Below is a small trained network, with its code and all its weights. Each question gives an input and a class and asks what happens when units are switched off, that is, made to give their printed mean instead of their output.

import numpy as np


def w(rows, s, z=0):
    codes = np.array(rows[::2]) - 128.0
    scale = np.full(codes.shape[1], s)
    scale[-1] = z or s
    return codes * scale


def norm(h):
    return h / np.sqrt((h * h).mean(-1, keepdims=True) + 1e-5)


def f(y):
    return y / 2 * (1 + np.tanh(0.7978845608 * (y + 0.044715 * y**3)))


def log_softmax(a):
    a = a - a.max(-1, keepdims=True)
    return a - np.log(np.exp(a).sum(-1, keepdims=True))


def net(x, mask):
    res = np.array(x, float).reshape(1, 6) / 4 @ E
    u = 0
    for l in range(2):
        y = f(norm(res) @ A[l][:, :-1].T + A[l][:, -1])
        res = res + np.where(mask[u : u + 7], y, B[l][:, -1]) @ B[l][:, :-1]
        u += 7
    return log_softmax(norm(res)[-1] @ U[:, :-1].T + U[:, -1])


A, B = {}, {}
E = w([
[131,3,129,74,127,85,185,154,122,144,34],'x0',
[126,154,109,122,120,127,136,141,140,143,109],'x1',
[209,172,128,90,242,67,91,71,187,194,204],'x2',
[129,132,140,138,121,92,116,148,116,127,129],'x3',
[95,169,160,52,136,135,65,130,128,91,80],'x4',
[132,119,152,137,133,140,119,141,134,145,123],'x5',
],0.0057)
A[0] = w([
[116,44,125,41,152,118,169,197,86,103,105,106],'L0N1',
[207,36,94,38,254,27,99,91,174,193,115,3],'L0N2',
[204,203,137,119,253,88,75,62,186,161,199,68],'L0N3',
[181,158,131,141,193,119,130,119,134,175,202,100],'L0N4',
[122,31,100,194,111,94,208,136,143,156,119,111],'L0N5',
[159,129,101,236,120,103,231,125,122,176,186,221],'L0N6',
[79,179,168,185,62,196,126,106,73,91,178,130],'L0N7',
],0.0053,0.0049)
B[0] = w([
[105,70,102,100,104,95,133,124,188,89,94,194],'L0N1',
[72,254,225,168,6,216,180,124,55,155,197,233],'L0N2',
[186,53,85,99,189,110,78,194,140,107,95,255],'L0N3',
[80,93,46,139,165,38,115,58,190,128,89,189],'L0N4',
[190,170,73,195,172,156,109,223,100,89,112,188],'L0N5',
[81,89,59,181,76,82,141,105,177,200,154,239],'L0N6',
[134,229,166,107,119,136,169,112,120,200,164,216],'L0N7',
],0.0076,0.0062)
A[1] = w([
[170,245,219,30,224,158,57,182,72,65,136,230],'L1N1',
[31,123,244,36,63,113,135,70,148,18,37,84],'L1N2',
[224,118,98,224,61,156,254,228,72,147,186,102],'L1N3',
[125,201,234,35,147,149,147,39,64,132,121,67],'L1N4',
[84,7,106,190,143,115,138,179,137,12,26,116],'L1N5',
[128,224,117,204,120,148,190,51,160,247,189,89],'L1N6',
[109,240,192,119,58,124,181,156,89,218,192,254],'L1N7',
],0.0055,0.0039)
B[1] = w([
[123,195,90,65,146,214,109,167,193,25,51,188],'L1N1',
[19,111,222,76,109,35,121,135,187,106,155,181],'L1N2',
[214,124,123,153,130,220,143,145,8,176,150,200],'L1N3',
[46,214,120,137,106,184,193,77,150,75,29,159],'L1N4',
[170,87,63,100,136,85,49,168,103,137,88,177],'L1N5',
[149,58,236,152,107,119,146,138,79,174,226,207],'L1N6',
[74,151,191,140,99,131,221,3,119,101,118,251],'L1N7',
],0.0081,0.011)
U = w([
[176,127,216,242,48,194,215,59,24,219,245,246],'0',
[20,253,227,66,66,211,191,41,186,23,54,217],'1',
[205,68,37,208,219,37,46,43,206,221,235,51],'2',
[200,232,66,41,244,189,7,195,236,29,94,2],'3',
[219,47,20,210,79,176,90,226,2,125,39,100],'4',
[43,46,177,24,44,42,46,224,151,39,30,24],'5',
],0.0093,0.0036)

Each question gives the input, the list of numbers given to net, and the class t.
The units are the neurons (one row each of A and B). Each row of codes is followed by its name. A weight is (code - 128) times the scale printed after its matrix; where a second scale follows, it is the last column's (A, B and U).
mask holds one flag per neuron, layer by layer. A switched-off neuron (its flag False) gives its mean, the last column of its row in B, instead of its output. The means were averaged over made-up inputs and are rounded, as every weight is.
A unit's drop is (log p(t) with every unit on - log p(t) with that unit switched off) / (log p(t) with every unit on - log p(t) with every unit switched off).
The circuit of an input: a set's keep is (log p(t) with only the set's units on - log p(t) with every unit switched off) / (log p(t) with every unit on - log p(t) with every unit switched off). Starting from the 12 units with the biggest drops (on a tie, the unit counted first), units are removed one at a time, each time the one whose removal leaves the highest keep (on an exact tie, the one counted first), for as long as the keep stays at least 0.8.
circuit, biggest first: the units of the circuit, biggest drop first
most important unit: the unit with the biggest drop
k most important neurons: the k neurons with the biggest drops, biggest first
k most important neurons of layer l: the k neurons of layer l with the biggest drops, biggest first
drop of u: that unit's drop, to one decimal
input [-6,-6,8,1,3,1], class 3: circuit, biggest first -> L0N3
input [-7,2,1,3,-6,-2], class 2: 2 most important neurons -> L0N2; L0N4
input [-1,-7,4,-6,2,-7], class 3: 2 most important neurons -> L0N3; L0N6
input [0,4,2,-8,1,-4], class 3: circuit, biggest first -> L0N3; L1N7
input [2,-8,0,8,6,3], class 5: 4 most important neurons -> L0N7; L0N2; L0N1; L1N7
input [4,-4,6,5,1,3], class 1: 3 most important neurons of layer 0 -> L0N2; L0N6; L0N3
input [-5,-4,4,0,0,-2], class 2: 2 most important neurons -> L0N4; L1N1
input [0,5,0,-3,0,0], class 0: 3 most important neurons -> L0N1; L0N3; L0N4
input [0,2,6,-5,-6,2], class 2: 2 most important neurons -> L0N4; L0N3
input [2,-4,-3,-4,-8,0], class 4: 2 most important neurons of layer 0 -> L0N2; L0N5
input [2,3,0,3,8,3], class 5: 2 most important neurons of layer 1 -> L1N7; L1N2
input [5,2,-7,-4,1,-2], class 5: 2 most important neurons -> L0N1; L1N2
input [5,1,0,-3,5,1], class 5: 2 most important neurons of layer 0 -> L0N1; L0N7
input [-3,-7,7,-8,-4,-3], class 2: most important unit -> L0N3
input [-8,6,-6,-6,0,-4], class 0: 2 most important neurons -> L1N6; L1N2
input [8,0,-7,-8,-1,0], class 4: 2 most important neurons of layer 0 -> L0N5; L0N4
input [2,-5,-1,2,-6,-2], class 4: 2 most important neurons -> L0N2; L0N5
input [8,3,-6,-4,1,0], class 5: drop of L1N2 -> 0.3
input [3,-3,-2,-8,-8,7], class 4: drop of L0N2 -> 0.2
input [-8,8,2,8,2,-4], class 3: drop of L0N2 -> 0.3
input [-6,3,1,2,3,2], class 3: 2 most important neurons -> L0N2; L0N3
input [1,-3,-1,1,5,-5], class 5: drop of L0N2 -> 0.6
input [1,-3,-4,-6,7,0], class 5: 3 most important neurons of layer 1 -> L1N7; L1N2; L1N5
